(in the rows, 128 means zero)
[126 120 109 150 117 124 163 117 158 111 159 166 152 116 138 135 146  67
 112 129 128 119 142 136 138 150  89 100 101 141 146 109 121 129 135 119
 149 142 116 147 129 142 114 131 148 141 112 108 133 130 134 162 148 116
 111 155 137 118 113 108  95 113 137 116 121 109 140 106 132 137  82 124
 144] => R
[108 126 110 137 137 116 159 111 151 112 147 176 139 115 139 135 152  29
 104 118 140 130 134 117 126 151 105 125 107 124 146 130 121 136 150 155
 153 124 123 143 132 152 137 107 126 135 126 114 122 146 120 166 138 112
 119 140 133 106 127 112  92  59 139 126 132 116 142 104 127 128  82 119
 168] => R
[108 130 104 128 120 118  96 118 137 112 133 144 144 119 147 124 143 113
 113 112 142 124 119 147 132 125 114 120 104 137 155 105 141 115 147 133
 162 127 122 150 126 136 139 147 124 124  80 109 117 100 113 142 141  94
  66 150 155 134 108 148 117 102 125 137 109 130  64 148 107 143 119 130
 119] => S
[146 125 135 125 123 129 120 116 143 155 152 142 120 128 133 136 134  82
 115 133 112 117 136 124 145 128 106 116 104 139 155 125 122 137 150 146
 172 139 120 139 145 136 122 123 120 115  95 117 105 112 146 151 116  92
 121 130 115 118 125  94 118 124 135 125 123 115 133 115 146 123 119 141
 152] => R
[141 124 146 118 144 106  53 124 133 100 134 139 144 127 131 132 151  98
 100 114 124 123 117  89 127 143 114 105 106 105 146 150 119  97 114 141
 147 138 126 114 119 152 137 108 133 106 143 101 138 143 105 128 148 117
 148 138 159 107 148 197 125 111 119 134 150 106 106 126 110  95  92 126
 139] => K
[132 121 101 123 130 117 127 116 136 144 136 151 142 129 138 106 133  85
 110 120 131 118 126 112 128 119 121 135  95 139 125 148 143 136 153 158
 165 134 124 139 147 132 117 121 136 135  98 109 120  96 122 161 132 111
  93 135 119 143 120 120 112 106 158 151 137 109 131 103 134 135 117 139
 157] => R
[120 138 105 127 116 128 148 135 163 148 133 173 151 131 137 131 137  75
 115  89 148 128 145 111 148 139 101 127 100 126 150 146 122 122 142 120
 154 152 110 157 122 141 124 137 135 124  91 101 127 106 137 184 143  93
 116 139 141 110 119 127  93  98 135 116 133  96 119 112 125 122 120 121
 190] => R
[ 94 107 119 113 210 120  94 116 100 108 109 160 187 124 150 126 136 133
  88  79 125 116  80 116  61 163 131 154  93 133 100 153 143  59 111 168
 116 123 100  94 125 134 110 141 106 116 122 126 137 114  98 155 166 220
 139 146 151 142 109 252 130  82 127 150 177 110 115 128  95 124 150 139
 101] => K
[129 134 128 135 132 105  98 125 129 117 146 146 131 134 136 141 137  88
 112 117 125 122 151 119 148 129 110 124  94 105 148 122 132 131 131 145
 172 138 100 150 124 125 126 124 127 132  70 111 132 118 122 137 151 125
 128 143 124 123 102 132 127 136 146  81 160 122 133 115 141 138 116 113
 196] => R
[118 119 118 130 144 118 125 103 150 101 154 157 155 117 151 126 141  46
 100 134 133 107 141 129 140 136  90 110  85 118 158 104 128 122 151 154
 165 128 114 154 111 139 110 108 122 126  71  96 129 136 132 165 140  89
 102 135 138 108 115 135 106  93 172 126 135  91 135 111 120 136  98 130
 177] => R
[111 139 100 104 128 144 137 130 121 170 123 151 144 149 126  97 120 122
 120 107 157 118 124 141 141 141 139 132 128 129 169 163 137 128 145 138
 124 132 128 143 156 150 101 130 130 122 100 124 125 112 125 153 130 111
  83 132 126 140 112 113 110  81 131 194 158 102 127 122 115 139 178 140
 159] => R
[118 138 130 112 161 116  85 128 107  94 111 148 150 128 130 131 114 138
  99  95 148 140 103  87 101 164 142 129 116 114  84 168 120  79 122 133
 158 135 126  99 103 145 134 124 129 123 159  89 156 145 118 127 153 166
 149 134 138 117 131 205 123 108 100 143 151 108 115 142 117 103  97 115
 125] => K
[119 127 119 129 149 111  94 105 146  95 127 137 139 149 155 139 138  77
 104 107 126 121 118 117 126 125  94 118  87 117 146 101 129 103 148 153
 160 126 127 149 111 137 143 132 123 129  77  96 118 109 116 139 140 120
 105 141 151 122 112 166 117 103 130 112 113 125 110 134 114 164  97 145
 139] => S
[139 152 122 104 139 115  78 157 118 128 113 135 135 131 128 139 134 127
 107 103 130 140 101  96 119 156 118 122 106 117 129 162 120 113 125 132
 155 138 126 126 111 128 130 124 125 105 136 122 134 136 147 142 132 119
 158 131 139 126 133 176 135 126 105 135 140 110 100 127 133 112 132 120
 144] => K
[121 143 133 120 163 111  98 135 103 111 121 148 141 135 165 130 153 127
 104 115 137 127 114  93 120 140 132 114 130 114 139 158 135 109 137 117
 137 143 140 110  98 137 139 105 122 112 176 127 141 149 105 129 134 117
 134 126 132 125 156 177 128  88 113 167 158  93 105 131 114  83 109 118
 134] => K
[140 149 124 116  94 103 118 128 149 118 147 144 112 116 142 129 133  55
 116 141 148 117 150 120 174 118  90 122 124 105 145 132 119 138 148 128
 168 138 136 155 121 126 142 111 126 115  83 105 110 143 136 148 114  41
 105 119 120 105 140  83 107 108 157 112 110 117 119 120 149 140  92 126
 182] => R
[123 122 110 120 134 121 102 111 132  92 121 140 127 107 138 121 133  82
 105 127 153 123 123 164 146 114 109 123 106 121 160 105 124 115 152 147
 140 111 121 140 130 150 124 127 123 131 110 111 106 128 100 122 114 106
  80 126 142 122 138 125 130  75 144 174 110 126 114 138 111 132 118 128
 118] => S
[107 121  97 135 149 115 144 112 135 109 155 177 153 134 141 125 139  58
 106 122 134 119 132 127 105 146 114 136  91 124 135 111 136 119 160 156
 159 141 129 150 131 132 125 109 114 148 105 107 120 123 131 164 142 126
 100 138 131 116 112 119 104 100 141 126 126 117 133  91 116 144 111 141
 146] => R
[136 144 132 147 128  94 103 118 150 103 134 148 123  94 154 126 125  78
 109 134 120 126 112 130 131 117  92  95  90 110 140  97 120 147 145 127
 174 127 119 135 100 152 131 119 118 128  96 118 109 116 126 127 128  91
 100 141 136 114 166 131 143 105 134 100 123 136 100 140 134 128  94 137
 121] => S
[122 133 121 123 112 119 101 148 126 115 126 127 139 129 123 144 142 123
 112 115 123 134 135 109 140 121 140 128 170 103 134 152 138 115 117 129
 130 121 132 111 123 145 131 118 141 123 128 120 141 148 132 119 134 108
 128 116 136 129 125 141 119 128 130 167 134 111 117 131 118 115 126 112
 160] => K
[106 124 109 137 145 120 120 124 136 121 147 165 161 135 145 138 127  85
 108 101 127 125 123 123 145 153 121 125  82 123 147 133 125 119 151 148
 181 151 119 139 116 136 116 127 125 121  99 111 129 114 139 174 152 124
 112 147 150 117 111 147 107  98 141 121 137 114 116 111 120 133 107 140
 147] => R
[130 136 122 122 100 136  93 123 158 115 143 133 139 114 130 120 139 105
 121 115 144 122 131 145 139 123  99  88 110 115 153 104 124 119 116 107
 125 122 112 126 139 152 110 147 136 115  87 101 135 129 138 130 138 105
 117 125 152 118 114 115 123 103 125 147 121 126 114 140 111 128 114  85
 139] => S
[ 82 139  99  96 136 116  92 105 127  86 105 149 122 120 139 139 141  96
 113 101 144 128 101 158 132  96 131 145 109 115 124  97 131 109 160 145
 150 115 146 150 135 127 153 158 126 146  80 133 130 111 111 107 132 136
  68 138 173 159 119 172 116 104 121 127  82 150 101 150 111 162 134 132
  75] => S
[137 133 115 133 100 116 139 125 170 127 156 148 119 114 147 143 145  56
 121 122 133 123 136 129 153 118  87 109 107 119 143 134 122 134 141 125
 157 137 109 148 128 130 118 139 138 122  92 117 121 115 133 164 133  72
 105 134 138 101 123 100 106 112 137 113 126 119 133 123 140 119 100 123
 178] => R
[117 138 114 137 153 117 113 139 128 115 120 146 150 133 127 141 140 150
 107 106 116 138 102 113 102 162 139 133 113 128 111 150 131 119 106 117
 147 142 144 104 108 135 129 138 124 119 159 131 135 126 121 124 146 158
 128 134 142 127 140 182 127 133  90 140 137 122 126 126 116 107 119 117
 103] => K
[109 137 121 141 137 130 111 109 124  94 159 141 152 115 157 126 128  80
 103 129 123 105 116 139 138 162  80 102  90 126 174  98 114 113 130 116
 152 133 106 143 118 150 129 136 128  79 101  93 139 110 124 157 151  99
 104 142 139  95 107 135 111 103 139 134 157 102 126 129 111 126  77 119
 123] => R
[ 91 129 110 119 109 111 119 122 143 106 120 136 124 119 123 121 130 101
 120 111 158 135 135 147 151 127 132 136 139 109 148 106 126 109 159 124
 133 127 149 155 126 137 149 130 139 150 110 106 144 125 127 110 134 104
  86 126 138 140 113 117 108  91 128 151  88 126 115 124 112 145  81 116
 115] => S
[129 129 119 142 113 132 126 124 149 156 144 141 142 136 147 143 135  84
 126 104 127 132 135 131 150 128 111 124 112 121 155 128 115 136 140 124
 157 168 121 165 135 122 140 142 139 139  60 117 119  92 149 155 134 107
 119 136 119 121 105 108 102 131 144  88 104 122 138 116 138 158 130 121
 181] => R
[105 114 124 133 152 121 126 116 131  98 143 150 143 127 133 124 126  84
 108 127 113 120 135 144 124 150 106 117  83 128 145  92 119 106 141 143
 146 130 125 136 112 148 147 128 112 137 115 106 119 129 124 137 144 157
 140 150 148  98 124 130 118 104 132  87 127 121 112 114 118 149  84 130
 118] => R
[123 127 154 123 127 126 104 133 122 107  96 125 149 137 129 125 128 143
 118 124 120 123 138 111 120 149 121 117 132 121 134 148 126 101 122 115
 125 131 122 111 107 133 130 122 128 118 149 119 149 133 128 126 135 117
 151 135 128 104 138 164 140 127 114 131 150 119 117 133 110  95 114 122
 143] => K
[ 86 123  89 119 149 108 133 113 126 104 109 152 131 112 138 119 133  83
 112 106 146 143  95 147 113 115 135 143 112 127 113 107 115 111 159 144
 140 119 146 139 113 157 143 128 116 143 126 127 114 135  94 119 135 142
  72 128 155 143 147 149 122  81 101 132  87 144 114 143 118 153 134 134
  97] => S
[110 128 118 118 105 107 159 134 119 110 141 162 152 131 155 147 130 100
 115  99 107 138 127  96 138 155 125 129 115 130 117 154 129 135 148 120
 160 162 129 139 103 127 143 115 129 131 158 123 137 136 127 152 137 109
 129 126 129 111 131 159  99 112 120 139 133 104 123 118 112  98  98 107
 156] => K
[ 96 139 120 128 137 107  76 132 123 190 107 145 157 128 134 136 152 115
  99 109 148 137 127 110 119 158 139 128 128  90 126 147 132 117 141 123
 147 144 139 113 100 124 146 114 133 132 150 118 141 150 125 133 135 124
 116 126 147 125 135 182 108 106 107 164 136 122 104 125  99 114 107 107
 127] => K
[120 125 123 129 144 119 115 129 101 124 107 125 146 136 143 133 131 128
 101 120 125 100 117 115 130 138 146 126 131 132 118 145 155 108 128 128
 137 134 161 108 122 128 112 126 127 124 156 133 131 129 114 116 128 134
 116 131 136 148 125 170 122 109 120 192 134 111 117 131 117 106 125 123
 111] => K
[103 133 101 134 130 119 102 123 132 107 113 157 125 124 138 120 147  83
 124 109 107 133 112 155 144 114 118 127  91 112 137  94 122 131 176 145
 185 120 142 159 112 133 170 144 118 131  61 113 101  84 113 106 136  90
  82 123 160 132 128 125 132 116 120  83  74 130  98 147 112 166 129 152
  89] => S
[107 149 125 143 101 112 100 129 138  74 113 123 141 114 142 176 153  96
 112 115 133 129 112 104 141 151 120 104 120 114 129 156 115 112 125  94
 132 142 124 126 113 150 132 124 145 123 181 119 142 150 111 131 134  82
 114 125 158 114 145 171 107 114 105 197 130 104 114 135 108  71  68  93
 141] => K
---
[ 98 128 135  88 109 154 130 134 125  99  90 116 148 105 107 122 129 129
 160 122 124 130 118  94 144 157 133 113 135 141 128 130 118 130 132 123
 125 134 178 135 134 121 148  91 118 126 137 101 130 114 149 164 104 138
  87 172 146 107 129 163 115 104 114 143 136 128 127  82 131 122 137 118
 118] => Y
[118  91 125 139 121 126 137 114 144 112 117 123 123 129 127 118 117 120
 143 116 112 127 119 126 116 145 127 113 123 135 139 120 111 160 110 114
 121 130 146 134 127 125 130 129 115 128 132 127 122 124 126 126 122 131
 112 127 134 107 161 126 134 119 123 127 124 122 131 126 118 126 140 140
 135] => E
[ 96 115 140 137 128 125 124 107 134 103 110 109 143 120 123 128 126 116
 133 128 131 131 124 118 124 141 125 109 127 116 129 132 111 165 121 119
 122 114 133 141 126 132 141 119  94 114 137 152 134 128 120 149 123 126
 144 152 122 112 145 121 119  96 110 128 156 123 128 113 124 124 131 131
 134] => E
[132 122 121 141 133 132 137 105 130 113 108 111 129 116 124 123 118 124
 142 112 135 134 117 102 113 146 123  98 127 109 159 113 122 177 111 123
 133 128 127 160 117 127 145 120 101 130 138 128 130 129 120 150 129 112
 146 128 115  82 174 114 131  75 101 128 135 115 132  88 131 129 134 132
 130] => E
[ 98 108 122 159 145 142 140 107 124 142 126 114 123 128 140 114 121 124
 129 115 142 143 115 116  95 146 108 101 162  97 163 122 118 151 114 118
 135 127 117 137 119 131 129 139 106 129 128 149 136 118 124 121 149 123
 141 123 115  89 178 107 138  98 111 121 124 114 131 138 120 125 124 124
 141] => E
[113 116 129 111 104 119 121 120 154  93 127 129 141 125 114 149 141 122
 134 150 103 116 126 112 152 130 131 127 132 145  98 128 135 148 151 127
 125 133 138 137 135 127 138 121 135 127 133 100 140 128 127 181  92 136
 168 146 133 138  95 134 112 134 116 139 123 133 125 111 109 134 134 124
 111] => Y
[112  99 122 146 127 117 140  89 161  94  93 110 135 125 134 132 124 128
 133 110 122 122 110 123 119 155 136 104 121 122 153 124 119 211 104 117
 133 120 133 166 116 138 154 130  95 106 150 140 133 119 117 147 114 143
 167 132 110  83 165 104 116  85  95 125 119 119 128 110 118 126 145 136
 145] => E
[133 126 121 121 112 106 108 123 132  79 100 121 151 113 112 148 131 124
 125 114 128 130 128 107 142 149 136 117 140 138 129 116 125 161 124 125
 131 121 132 152 130 126 150 123 120 104 120 110 121 127 116 155  92 136
 140 172 133 117 117 147 121  92 117 136 128 101 121 102 130 131 131 130
 115] => Y
[ 77  95 131 145 127 121 141  97 135 103 105 101 126 106 131 155 115 123
 145 115 152 117 115  96 117 157 108  98 129 121 164 113 120 189 110 116
 129 118 143 160 128 132 156 118  96 112 153 126 147 125 124 152 126 134
 161 142 127  72 196 115 112  65  94 136 121 108 132 107 146 124 140 125
 126] => E
[ 75 107 130 137 122 120 135 113 137 120  88 102 144 107 118 111 108 120
 158 116 143 142 126  95 116 142 140 100 136 103 156 122 108 139 122 119
 128 123 159 147 129 136 144  92  99 130 147 106 125 122 135 165 121 141
 118 153 124  91 167 151 124  70 103 139 139 116 130  94 138 120 125 106
 131] => E
[ 91 122 137 116 113 137 130 132 137 105 101 117 137 125 118 123 133 122
 144 130 124 122 130 114 140 127 131 121 129 132 112 134 123 141  99 136
 127 114 153 134 126 132 143 111 108 127 131 118 120 138 135 162 107 132
 122 149 131 126 125 142 108 122 120 128 131 128 128 109 123 130 133 127
 120] => Y
[103 124 137 126 117 131 125 117 139 110 113 109 137 122 121 118 131 120
 136 114 118 125  86 108 138 153 117 118 122 131 132 124 117 159 123 116
 125 137 148 143 131 126 145 111 121 128 131 127 128 125 118 140 109 132
 127 149 122 109 142 133 119 107 112 116 130 124 127 103 113 123 133 134
 130] => Y
[120 146 133 115  99 133 125 135 136 111 114 123 138 101 114 126 135 144
 150 119 150 132 119 106 171 149 132 121 105 133 122 124 115 130 133 125
 125 133 156 128 137 115 146 104 125 132 136 112 144 127 138 158  96 148
 103 159 114 124 110 155 116 132 132 140 134 126 134  92 126 129 132 125
 122] => Y
